Below is a small trained network, with its code and all its weights. Each question gives an input and a class and asks what happens when units are switched off, that is, made to give their printed mean instead of their output.

import numpy as np


def w(rows, s, z=0):
    codes = np.array(rows[::2]) - 128.0
    scale = np.full(codes.shape[1], s)
    scale[-1] = z or s
    return codes * scale


def norm(h):
    return h / np.sqrt((h * h).mean(-1, keepdims=True) + 1e-5)


def f(y):
    return y / 2 * (1 + np.tanh(0.7978845608 * (y + 0.044715 * y**3)))


def log_softmax(a):
    a = a - a.max(-1, keepdims=True)
    return a - np.log(np.exp(a).sum(-1, keepdims=True))


def net(x, mask):
    res = np.array(x, float).reshape(1, 5) / 4 @ E
    u = 0
    for l in range(2):
        y = f(norm(res) @ A[l][:, :-1].T + A[l][:, -1])
        res = res + np.where(mask[u : u + 6], y, B[l][:, -1]) @ B[l][:, :-1]
        u += 6
    return log_softmax(norm(res)[-1] @ U[:, :-1].T + U[:, -1])


A, B = {}, {}
E = w([
[38,29,143,114],'x0',
[86,166,193,9],'x1',
[173,122,226,154],'x2',
[128,127,127,125],'x3',
[129,127,129,128],'x4',
],0.012)
A[0] = w([
[220,212,94,185,169],'L0N0',
[174,249,140,63,88],'L0N1',
[195,211,46,177,33],'L0N2',
[108,222,69,98,3],'L0N3',
[226,65,226,133,218],'L0N4',
[80,185,201,77,200],'L0N5',
],0.013,0.0056)
B[0] = w([
[159,101,135,38,255],'L0N0',
[102,255,166,221,230],'L0N1',
[59,105,109,30,202],'L0N2',
[59,228,131,133,160],'L0N3',
[118,153,201,175,249],'L0N4',
[168,172,72,84,246],'L0N5',
],0.013,0.0081)
A[1] = w([
[137,195,141,107,253],'L1N0',
[85,131,129,129,119],'L1N1',
[164,159,218,63,118],'L1N2',
[250,122,114,149,154],'L1N3',
[118,73,119,201,185],'L1N4',
[78,193,136,205,49],'L1N5',
],0.016,0.0047)
B[1] = w([
[153,52,126,85,255],'L1N0',
[166,118,124,151,137],'L1N1',
[167,2,98,220,252],'L1N2',
[75,63,203,91,149],'L1N3',
[101,207,68,190,175],'L1N4',
[131,238,152,157,168],'L1N5',
],0.012,0.0099)
U = w([
[102,90,77,7,178],'0',
[154,3,201,128,186],'1',
[77,134,43,177,132],'2',
[64,141,204,245,3],'3',
[114,253,114,71,5],'4',
[193,178,227,137,160],'5',
],0.029,0.0055)

Each question gives the input, the list of numbers given to net, and the class t.
The units are the neurons (one row each of A and B). Each row of codes is followed by its name. A weight is (code - 128) times the scale printed after its matrix; where a second scale follows, it is the last column's (A, B and U).
mask holds one flag per neuron, layer by layer. A switched-off neuron (its flag False) gives its mean, the last column of its row in B, instead of its output. The means were averaged over made-up inputs and are rounded, as every weight is.
A unit's drop is (log p(t) with every unit on - log p(t) with that unit switched off) / (log p(t) with every unit on - log p(t) with every unit switched off).
The circuit of an input: a set's keep is (log p(t) with only the set's units on - log p(t) with every unit switched off) / (log p(t) with every unit on - log p(t) with every unit switched off). Starting from all 12 units, units are removed one at a time, each time the one whose removal leaves the highest keep (on an exact tie, the one counted first), for as long as the keep stays at least 0.8.
circuit, biggest first: the units of the circuit, biggest drop first
unit that matters most: the unit with the biggest drop
k most important neurons: the k neurons with the biggest drops, biggest first
top k neurons in layer l: the k neurons of layer l with the biggest drops, biggest first
drop when u is switched off: that unit's drop, to one decimal
input [6,0,1,-3,1], class 3: circuit, biggest first -> L0N0
input [-8,0,8,2,8], class 1: top 2 neurons in layer 0 -> L0N0; L0N3
input [1,-2,7,3,8], class 3: top 4 neurons in layer 0 -> L0N4; L0N0; L0N5; L0N2
input [4,-4,-1,-6,2], class 2: top 2 neurons in layer 0 -> L0N1; L0N4
input [0,1,-8,0,-7], class 4: 4 most important neurons -> L1N2; L0N3; L0N0; L0N2
input [-8,-3,-2,0,3], class 0: 2 most important neurons -> L0N2; L0N0
input [-8,-2,-1,1,-4], class 0: top 2 neurons in layer 0 -> L0N0; L0N2
input [7,-1,-1,6,-8], class 2: circuit, biggest first -> L0N0; L0N4
input [-7,0,-3,-4,7], class 0: 3 most important neurons -> L0N0; L0N2; L1N0
input [3,0,7,-2,-4], class 3: 2 most important neurons -> L0N4; L0N0
input [0,6,-4,5,6], class 4: top 4 neurons in layer 0 -> L0N0; L0N1; L0N2; L0N3
input [3,6,1,-2,6], class 1: 4 most important neurons -> L1N2; L0N2; L0N3; L0N0
input [-4,0,3,-3,2], class 1: 2 most important neurons -> L0N0; L1N2
input [-8,-4,0,-1,7], class 0: top 2 neurons in layer 0 -> L0N2; L0N4
input [0,5,-2,7,7], class 4: circuit, biggest first -> L0N1
input [-1,8,-6,2,-1], class 4: top 2 neurons in layer 0 -> L0N1; L0N0
input [5,1,-1,-6,-3], class 0: top 2 neurons in layer 0 -> L0N1; L0N4
input [-3,0,5,8,8], class 1: top 2 neurons in layer 0 -> L0N0; L0N3
input [-5,0,0,-5,6], class 0: 2 most important neurons -> L0N0; L0N2
input [4,0,-3,0,3], class 2: circuit, biggest first -> L0N0
input [5,-3,0,0,5], class 2: 3 most important neurons -> L0N1; L1N4; L0N4
input [-1,-5,7,8,3], class 1: 2 most important neurons -> L0N0; L0N1
input [-1,-6,1,-8,-8], class 1: 2 most important neurons -> L0N0; L0N5
input [7,-3,1,-5,6], class 3: 2 most important neurons -> L0N5; L1N0
input [8,-3,-3,3,3], class 2: drop when L1N4 is switched off -> 0.2
input [5,-6,7,-5,7], class 3: drop when L1N4 is switched off -> 0.0
input [2,-5,2,3,2], class 3: drop when L0N2 is switched off -> 0.1
input [-7,-2,-4,5,-1], class 0: drop when L0N0 is switched off -> 0.4
input [2,-4,1,-5,4], class 3: unit that matters most -> L0N2
